Below is a small trained network, with its code and all its weights. Each question gives an input and a target symbol and asks what happens when units are switched off, that is, made to give their printed mean instead of their output.

import numpy as np


def w(rows, s, z=0):
    codes = np.array(rows[::2]) - 128.0
    scale = np.full(codes.shape[1], s)
    scale[-1] = z or s
    return codes * scale


def norm(h):
    return h / np.sqrt((h * h).mean(-1, keepdims=True) + 1e-5)


def f(y):
    return y / 2 * (1 + np.tanh(0.7978845608 * (y + 0.044715 * y**3)))


def softmax(a):
    e = np.exp(a - a.max(-1, keepdims=True))
    return e / e.sum(-1, keepdims=True)


def log_softmax(a):
    a = a - a.max(-1, keepdims=True)
    return a - np.log(np.exp(a).sum(-1, keepdims=True))


def net(x, mask):
    ids = ['ΞΦΩαγδζσψ'.index(c) for c in x.split()]
    T = len(ids)
    res = E[ids] + P[:T]
    u = 0
    for l in range(3):
        r = norm(res)
        for j in range(2):
            rows = slice(3 * j, 3 * j + 3)
            q, k, v = (r @ M[l][rows].T for M in (Q, K, V))
            z = softmax(np.where(np.tri(T) > 0, q @ k.T / 3**0.5, -1e9)) @ v
            o = O[l][rows]
            res = res + np.where(mask[u + j], z, o[:, -1]) @ o[:, :-1]
        u += 2
        y = f(norm(res) @ A[l][:, :-1].T + A[l][:, -1])
        res = res + np.where(mask[u : u + 4], y, B[l][:, -1]) @ B[l][:, :-1]
        u += 4
    return log_softmax(norm(res)[-1] @ U[:, :-1].T + U[:, -1])


Q, K, V, O, A, B = {}, {}, {}, {}, {}, {}
E = w([
[189,88,109],'Ξ',
[6,71,173],'Φ',
[139,62,208],'Ω',
[158,62,139],'α',
[58,128,78],'γ',
[120,58,172],'δ',
[124,201,92],'ζ',
[95,58,166],'σ',
[174,219,97],'ψ',
],0.012)
P = w([
[103,68,130],'0',
[64,140,226],'1',
[30,105,143],'2',
[67,95,255],'3',
[166,135,100],'4',
[44,53,122],'5',
[171,201,182],'6',
[175,79,239],'7',
[169,116,121],'8',
[143,161,198],'9',
[40,78,123],'10',
[125,60,142],'11',
[131,17,19],'12',
],0.0071)
Q[0] = w([
[124,168,41],'L0H0',
[159,113,117],'L0H0',
[148,88,125],'L0H0',
[88,89,52],'L0H1',
[1,138,161],'L0H1',
[185,175,162],'L0H1',
],0.013)
K[0] = w([
[151,19,230],'L0H0',
[6,184,113],'L0H0',
[116,113,14],'L0H0',
[180,238,150],'L0H1',
[165,50,130],'L0H1',
[84,104,151],'L0H1',
],0.011)
V[0] = w([
[44,82,82],'L0H0',
[101,94,60],'L0H0',
[253,117,163],'L0H0',
[91,103,180],'L0H1',
[75,145,148],'L0H1',
[234,160,116],'L0H1',
],0.0082)
O[0] = w([
[129,161,76,206],'L0H0',
[34,234,174,140],'L0H0',
[162,167,170,10],'L0H0',
[188,117,2,244],'L0H1',
[78,62,89,155],'L0H1',
[127,101,195,4],'L0H1',
],0.0062,0.0026)
A[0] = w([
[170,144,58,63],'L0N0',
[161,147,156,200],'L0N1',
[253,134,131,2],'L0N2',
[105,108,129,65],'L0N3',
],0.013,0.00089)
B[0] = w([
[186,78,76,249],'L0N0',
[2,109,93,119],'L0N1',
[79,127,162,251],'L0N2',
[184,114,180,182],'L0N3',
],0.0061,0.0027)
Q[1] = w([
[86,10,101],'L1H0',
[98,127,41],'L1H0',
[244,218,146],'L1H0',
[149,62,146],'L1H1',
[103,171,76],'L1H1',
[27,101,62],'L1H1',
],0.011)
K[1] = w([
[92,120,204],'L1H0',
[245,52,143],'L1H0',
[44,98,195],'L1H0',
[55,162,109],'L1H1',
[136,170,148],'L1H1',
[207,100,122],'L1H1',
],0.012)
V[1] = w([
[130,121,254],'L1H0',
[205,56,212],'L1H0',
[116,135,159],'L1H0',
[111,160,137],'L1H1',
[86,208,206],'L1H1',
[110,14,72],'L1H1',
],0.0088)
O[1] = w([
[10,176,194,109],'L1H0',
[215,254,161,162],'L1H0',
[203,171,108,118],'L1H0',
[38,140,11,102],'L1H1',
[66,149,38,46],'L1H1',
[196,104,146,253],'L1H1',
],0.0062,0.0067)
A[1] = w([
[86,254,119,7],'L1N0',
[125,160,116,7],'L1N1',
[158,107,122,188],'L1N2',
[236,201,57,160],'L1N3',
],0.0079,0.0016)
B[1] = w([
[150,133,173,130],'L1N0',
[35,162,2,94],'L1N1',
[89,158,177,198],'L1N2',
[109,7,235,255],'L1N3',
],0.0078,0.0033)
Q[2] = w([
[105,179,246],'L2H0',
[67,216,41],'L2H0',
[181,171,43],'L2H0',
[220,147,158],'L2H1',
[147,58,133],'L2H1',
[121,86,92],'L2H1',
],0.012)
K[2] = w([
[94,152,82],'L2H0',
[246,50,197],'L2H0',
[117,62,138],'L2H0',
[220,178,169],'L2H1',
[108,177,192],'L2H1',
[94,111,212],'L2H1',
],0.011)
V[2] = w([
[200,6,139],'L2H0',
[64,122,120],'L2H0',
[119,62,81],'L2H0',
[145,162,139],'L2H1',
[72,197,77],'L2H1',
[156,169,154],'L2H1',
],0.016)
O[2] = w([
[205,146,187,165],'L2H0',
[97,117,2,128],'L2H0',
[249,114,45,123],'L2H0',
[33,95,173,126],'L2H1',
[97,181,64,6],'L2H1',
[32,114,99,141],'L2H1',
],0.0082,0.013)
A[2] = w([
[126,102,168,213],'L2N0',
[86,154,207,217],'L2N1',
[155,77,131,248],'L2N2',
[6,115,80,238],'L2N3',
],0.013,0.0016)
B[2] = w([
[81,101,100,238],'L2N0',
[108,56,76,252],'L2N1',
[65,111,97,254],'L2N2',
[197,255,133,234],'L2N3',
],0.014,0.0048)
U = w([
[83,108,105,252],'Ξ',
[168,62,83,127],'Φ',
[125,56,164,100],'Ω',
[16,24,167,116],'α',
[201,65,90,37],'γ',
[126,72,207,241],'δ',
[123,6,1,73],'ζ',
[174,88,193,139],'σ',
[105,142,130,195],'ψ',
],0.0092,0.0029)

Each question gives the input, a string of symbols that net reads in full, and the target symbol t.
The units are the heads (3 rows each of Q, K, V and O) and the neurons (one row each of A and B). Each row of codes is followed by its name. A weight is (code - 128) times the scale printed after its matrix; where a second scale follows, it is the last column's (O, A, B and U).
mask holds one flag per unit, layer by layer, with each layer's heads first. A switched-off unit (its flag False) gives its mean, the last column of its rows in O or B, instead of its output. The means were averaged over made-up inputs and are rounded, as every weight is.
A unit's drop is (log p(t) with every unit on - log p(t) with that unit switched off) / (log p(t) with every unit on - log p(t) with every unit switched off).
The circuit of an input: a set's keep is (log p(t) with only the set's units on - log p(t) with every unit switched off) / (log p(t) with every unit on - log p(t) with every unit switched off). Starting from the 12 units with the biggest drops (on a tie, the unit counted first), units are removed one at a time, each time the one whose removal leaves the highest keep (on an exact tie, the one counted first), for as long as the keep stays at least 0.8.
units of the circuit, in order: the units of the circuit, biggest drop first
unit that matters most: the unit with the biggest drop
k most important neurons: the k neurons with the biggest drops, biggest first
k most important neurons of layer l: the k neurons of layer l with the biggest drops, biggest first
heads that matter: for each layer, one digit per head in row order, 1 if its drop is at least 0.15 and else 0, layers parted by /
drop when u is switched off: that unit's drop, to one decimal
input α γ γ Ω, target α: units of the circuit, in order -> L0H0, L2H0, L1H0
input ζ ζ ψ ψ, target ζ: units of the circuit, in order -> L1H1, L1H0
input ζ δ ζ α Φ Ω, target ζ: units of the circuit, in order -> L0H1, L1H1, L2H0
input ψ δ α δ Ξ Ξ ζ σ Ω σ α ζ, target ψ: 2 most important neurons -> L2N3, L0N1
input ζ ψ ζ σ α α, target ζ: units of the circuit, in order -> L0H1, L1H0, L1H1, L2H0
input α ψ Ω α γ α δ ζ, target α: unit that matters most -> L0H0
input ζ γ α ζ α Φ α γ ψ ζ Ω α, target ζ: units of the circuit, in order -> L2H0, L1N3
input γ Φ γ, target ζ: heads that matter -> 10 / 10 / 00
input ψ Φ α σ, target ψ: heads that matter -> 01 / 01 / 10
input α ζ Ω α Φ ψ Φ α ζ δ ψ α ψ, target α: heads that matter -> 11 / 10 / 00
input ζ Ω δ ψ, target ζ: heads that matter -> 01 / 01 / 10
input ζ γ ψ δ γ Ω Ω α σ σ, target ζ: units of the circuit, in order -> L2H0, L0H1, L1H1
input ζ σ δ Ω ψ γ Φ α ψ σ, target ζ: units of the circuit, in order -> L0H1, L1H1, L2H0
input ζ Ω γ α σ Φ δ α Ω Ω, target ζ: units of the circuit, in order -> L2H0, L1N3
input ψ Ξ Ξ Ω δ ζ α α ψ ζ, target ψ: unit that matters most -> L0H1
input ζ Ξ ψ Ξ, target ζ: heads that matter -> 11 / 11 / 00
input Ξ Ξ ψ α γ, target ψ: heads that matter -> 11 / 01 / 10
input Ξ δ ψ, target ψ: heads that matter -> 11 / 01 / 00
input α ψ α Ω α ψ, target α: 2 most important neurons of layer 0 -> L0N2, L0N0
input α ζ σ Φ ψ δ α δ ζ ζ, target α: unit that matters most -> L1N3
input α Ξ ψ α γ δ σ δ, target α: 2 most important neurons -> L0N2, L0N0
input ζ α Φ, target ζ: 2 most important neurons -> L0N0, L2N3
input α Ω α Ω Ω, target α: 2 most important neurons of layer 0 -> L0N0, L0N1
input α Ω Ξ δ δ γ ζ δ, target α: drop when L1H0 is switched off -> 1.0
input α α Ξ α α ψ α σ, target α: drop when L1N1 is switched off -> 0.0
input γ γ γ, target ζ: drop when L2N3 is switched off -> 0.1
input ψ Ξ σ δ α δ, target ψ: most important neuron -> L2N3
input α ζ δ ζ Ξ ζ γ α, target α: drop when L0H0 is switched off -> 0.2
